Here is a tiny trained network, its code and every weight. The questions are about switching its units off for an input and a class, where a switched-off unit gives its printed mean instead of its output.

import numpy as np


def w(rows, s, z=0):
    codes = np.array(rows[::2]) - 128.0
    scale = np.full(codes.shape[1], s)
    scale[-1] = z or s
    return codes * scale


def f(y):
    return y / 2 * (1 + np.tanh(0.7978845608 * (y + 0.044715 * y**3)))


def log_softmax(a):
    a = a - a.max(-1, keepdims=True)
    return a - np.log(np.exp(a).sum(-1, keepdims=True))


def net(x, mask):
    res = np.array(x, float).reshape(1, 4) / 4 @ E
    y = f(res @ A[0][:, :-1].T + A[0][:, -1])
    res = res + np.where(mask, y, B[0][:, -1]) @ B[0][:, :-1]
    return log_softmax(res[-1] @ U[:, :-1].T + U[:, -1])


A, B = {}, {}
E = w([
[98,230,151],'x0',
[135,205,140],'x1',
[245,162,254],'x2',
[238,196,67],'x3',
],0.0091)
A[0] = w([
[95,138,172,46],'neuron 0',
[251,136,53,216],'neuron 1',
[48,203,82,154],'neuron 2',
[94,111,226,242],'neuron 3',
[175,179,115,203],'neuron 4',
[138,153,124,97],'neuron 5',
[229,83,104,44],'neuron 6',
[149,122,156,5],'neuron 7',
[69,182,197,234],'neuron 8',
],0.018,0.0034)
B[0] = w([
[158,144,147,153],'neuron 0',
[139,212,141,249],'neuron 1',
[39,146,112,223],'neuron 2',
[245,196,55,218],'neuron 3',
[106,90,207,203],'neuron 4',
[158,139,164,143],'neuron 5',
[42,84,218,196],'neuron 6',
[181,186,111,144],'neuron 7',
[115,61,254,217],'neuron 8',
],0.03,0.015)
U = w([
[221,94,138,199],'0',
[87,96,1,1],'1',
[108,173,156,175],'2',
[118,36,67,105],'3',
],0.0082,0.0023)

Each question gives the input, the list of numbers given to net, and the class t.
The units are the neurons (one row each of A and B). Each row of codes is followed by its name. A weight is (code - 128) times the scale printed after its matrix; where a second scale follows, it is the last column's (A, B and U).
mask holds one flag per neuron, in row order. A switched-off neuron (its flag False) gives its mean, the last column of its row in B, instead of its output. The means were averaged over made-up inputs and are rounded, as every weight is.
A unit's drop is (log p(t) with every unit on - log p(t) with that unit switched off) / (log p(t) with every unit on - log p(t) with every unit switched off).
The circuit of an input: a set's keep is (log p(t) with only the set's units on - log p(t) with every unit switched off) / (log p(t) with every unit on - log p(t) with every unit switched off). Starting from all 9 units, units are removed one at a time, each time the one whose removal leaves the highest keep (on an exact tie, the one counted first), for as long as the keep stays at least 0.8.
circuit, biggest first: the units of the circuit, biggest drop first
unit that matters most: the unit with the biggest drop
k most important neurons: the k neurons with the biggest drops, biggest first
drop when u is switched off: that unit's drop, to one decimal
input [-4,-2,-4,-7], class 1: circuit, biggest first -> neuron 8; neuron 1
input [6,1,-6,3], class 1: 4 most important neurons -> neuron 1; neuron 2; neuron 6; neuron 8
input [-6,-5,-8,-8], class 1: circuit, biggest first -> neuron 8; neuron 4
input [1,-5,-3,-7], class 0: circuit, biggest first -> neuron 3; neuron 1
input [2,2,-5,-1], class 1: unit that matters most -> neuron 1
input [-1,-7,-3,-7], class 0: circuit, biggest first -> neuron 2; neuron 3
input [0,-7,-3,-1], class 3: 3 most important neurons -> neuron 1; neuron 3; neuron 2
input [-8,7,5,-3], class 0: 2 most important neurons -> neuron 2; neuron 3
input [-8,6,-3,-6], class 0: 2 most important neurons -> neuron 2; neuron 6
input [5,-4,3,2], class 0: 2 most important neurons -> neuron 2; neuron 6
input [-3,-7,-3,-1], class 3: 3 most important neurons -> neuron 1; neuron 3; neuron 2
input [-3,8,5,0], class 0: 2 most important neurons -> neuron 2; neuron 3
input [-7,-2,-4,-4], class 1: 3 most important neurons -> neuron 8; neuron 4; neuron 6
input [6,5,3,-7], class 0: most important neuron -> neuron 3
input [7,-8,-2,0], class 3: 2 most important neurons -> neuron 1; neuron 3
input [-6,-7,-6,-2], class 3: drop when neuron 1 is switched off -> 0.3
input [0,-6,-5,2], class 1: drop when neuron 8 is switched off -> 0.2
input [6,4,8,-8], class 0: drop when neuron 7 is switched off -> 0.0
input [-7,1,-6,0], class 1: drop when neuron 4 is switched off -> 0.1
input [0,8,-6,-1], class 1: unit that matters most -> neuron 1
